Below are the code and all the weights of a small trained network. Each question names an input and a class and asks about switching units off, where a switched-off unit gives its printed mean instead of its output.

import numpy as np


def w(rows, s, z=0):
    codes = np.array(rows[::2]) - 128.0
    scale = np.full(codes.shape[1], s)
    scale[-1] = z or s
    return codes * scale


def f(y):
    return np.maximum(y, 0)


def log_softmax(a):
    a = a - a.max(-1, keepdims=True)
    return a - np.log(np.exp(a).sum(-1, keepdims=True))


def net(x, mask):
    res = np.array(x, float).reshape(1, 7) / 4 @ E
    y = f(res @ A[0][:, :-1].T + A[0][:, -1])
    res = res + np.where(mask, y, B[0][:, -1]) @ B[0][:, :-1]
    return log_softmax(res[-1] @ U[:, :-1].T + U[:, -1])


A, B = {}, {}
E = w([
[142,224,135,191,37,153,187,129],'x0',
[49,126,136,31,102,249,65,3],'x1',
[139,141,114,134,140,116,118,119],'x2',
[133,116,150,116,114,143,130,141],'x3',
[114,47,163,210,23,83,59,120],'x4',
[133,146,103,144,145,110,116,115],'x5',
[165,66,2,143,70,190,144,186],'x6',
],0.009)
A[0] = w([
[71,145,226,92,170,61,69,176,59],'N1',
[153,10,152,52,255,71,16,172,147],'N2',
[134,218,101,5,175,117,205,197,206],'N3',
[47,145,215,163,225,45,146,66,97],'N4',
[201,48,5,204,156,202,85,220,82],'N5',
[213,75,175,228,201,44,229,233,40],'N6',
[69,76,152,237,60,80,29,148,179],'N7',
[135,88,111,166,158,87,162,156,2],'N8',
[133,238,255,177,139,159,69,192,77],'N9',
],0.0069,0.0047)
B[0] = w([
[101,102,67,120,145,137,123,169,186],'N1',
[171,209,171,111,67,96,176,115,249],'N2',
[142,134,189,128,207,114,108,138,220],'N3',
[134,75,75,43,84,157,110,188,212],'N4',
[103,113,102,104,123,140,139,169,219],'N5',
[119,34,122,124,102,149,111,8,230],'N6',
[112,158,173,227,189,110,133,161,240],'N7',
[105,93,127,176,94,148,110,119,150],'N8',
[93,122,97,120,58,152,164,187,169],'N9',
],0.011)
U = w([
[106,88,129,94,117,152,85,4,53],'0',
[130,97,59,90,110,125,137,205,29],'1',
[164,127,134,117,122,117,137,120,254],'2',
[176,170,129,118,85,94,207,100,189],'3',
[143,118,168,144,197,108,119,148,59],'4',
],0.014,0.0077)

Each question gives the input, the list of numbers given to net, and the class t.
The units are the neurons (one row each of A and B). Each row of codes is followed by its name. A weight is (code - 128) times the scale printed after its matrix; where a second scale follows, it is the last column's (A, B and U).
mask holds one flag per neuron, in row order. A switched-off neuron (its flag False) gives its mean, the last column of its row in B, instead of its output. The means were averaged over made-up inputs and are rounded, as every weight is.
A unit's drop is (log p(t) with every unit on - log p(t) with that unit switched off) / (log p(t) with every unit on - log p(t) with every unit switched off).
The circuit of an input: a set's keep is (log p(t) with only the set's units on - log p(t) with every unit switched off) / (log p(t) with every unit on - log p(t) with every unit switched off). Starting from all 9 units, units are removed one at a time, each time the one whose removal leaves the highest keep (on an exact tie, the one counted first), for as long as the keep stays at least 0.8.
circuit, biggest first: the units of the circuit, biggest drop first
most important unit: the unit with the biggest drop
top k neurons: the k neurons with the biggest drops, biggest first
drop when u is switched off: that unit's drop, to one decimal
input [-2,-2,4,0,7,-2,-2], class 4: circuit, biggest first	N7
input [0,2,-5,3,-5,-2,0], class 4: top 2 neurons	N6, N3
input [-8,5,-7,-3,-4,5,-2], class 3: top 2 neurons	N2, N6
input [-1,2,6,-6,-8,-8,-2], class 4: top 2 neurons	N3, N6
input [-3,0,-8,-4,3,-7,-5], class 1: circuit, biggest first	N4, N1
input [2,5,7,-3,-8,8,-5], class 4: top 3 neurons	N3, N6, N2
input [5,3,-8,4,-3,0,-6], class 1: circuit, biggest first	N2, N9, N4
input [8,-2,-4,-8,-3,1,5], class 2: top 4 neurons	N2, N4, N3, N9
input [-3,6,-5,-6,4,6,-8], class 1: circuit, biggest first	N4, N6
input [5,-5,-2,6,-4,-7,5], class 2: circuit, biggest first	N6, N3
input [4,-6,4,3,5,-2,-5], class 0: top 2 neurons	N6, N2
input [5,4,-5,-4,8,6,1], class 4: top 3 neurons	N7, N2, N6
input [-2,-5,1,-7,-2,-3,-7], class 1: top 3 neurons	N4, N1, N9
input [-5,2,-4,-7,4,6,-5], class 2: top 4 neurons	N2, N5, N4, N9
input [2,5,2,-8,5,1,2], class 2: top neuron	N6
input [4,-6,0,0,0,4,-3], class 0: top 2 neurons	N6, N2
input [-7,4,-4,-8,-7,2,7], class 2: circuit, biggest first	N2, N3
input [-6,-2,8,-4,-2,-4,5], class 3: top 3 neurons	N2, N4, N1
input [-8,-8,-5,-3,-4,2,-4], class 0: drop when N6 is switched off	1.1
input [7,4,-1,6,7,7,-7], class 1: drop when N3 is switched off	0.1
input [5,-8,-2,5,-3,-7,-3], class 0: drop when N1 is switched off	0.0
input [2,3,-3,-5,8,-1,0], class 4: most important unit	N7
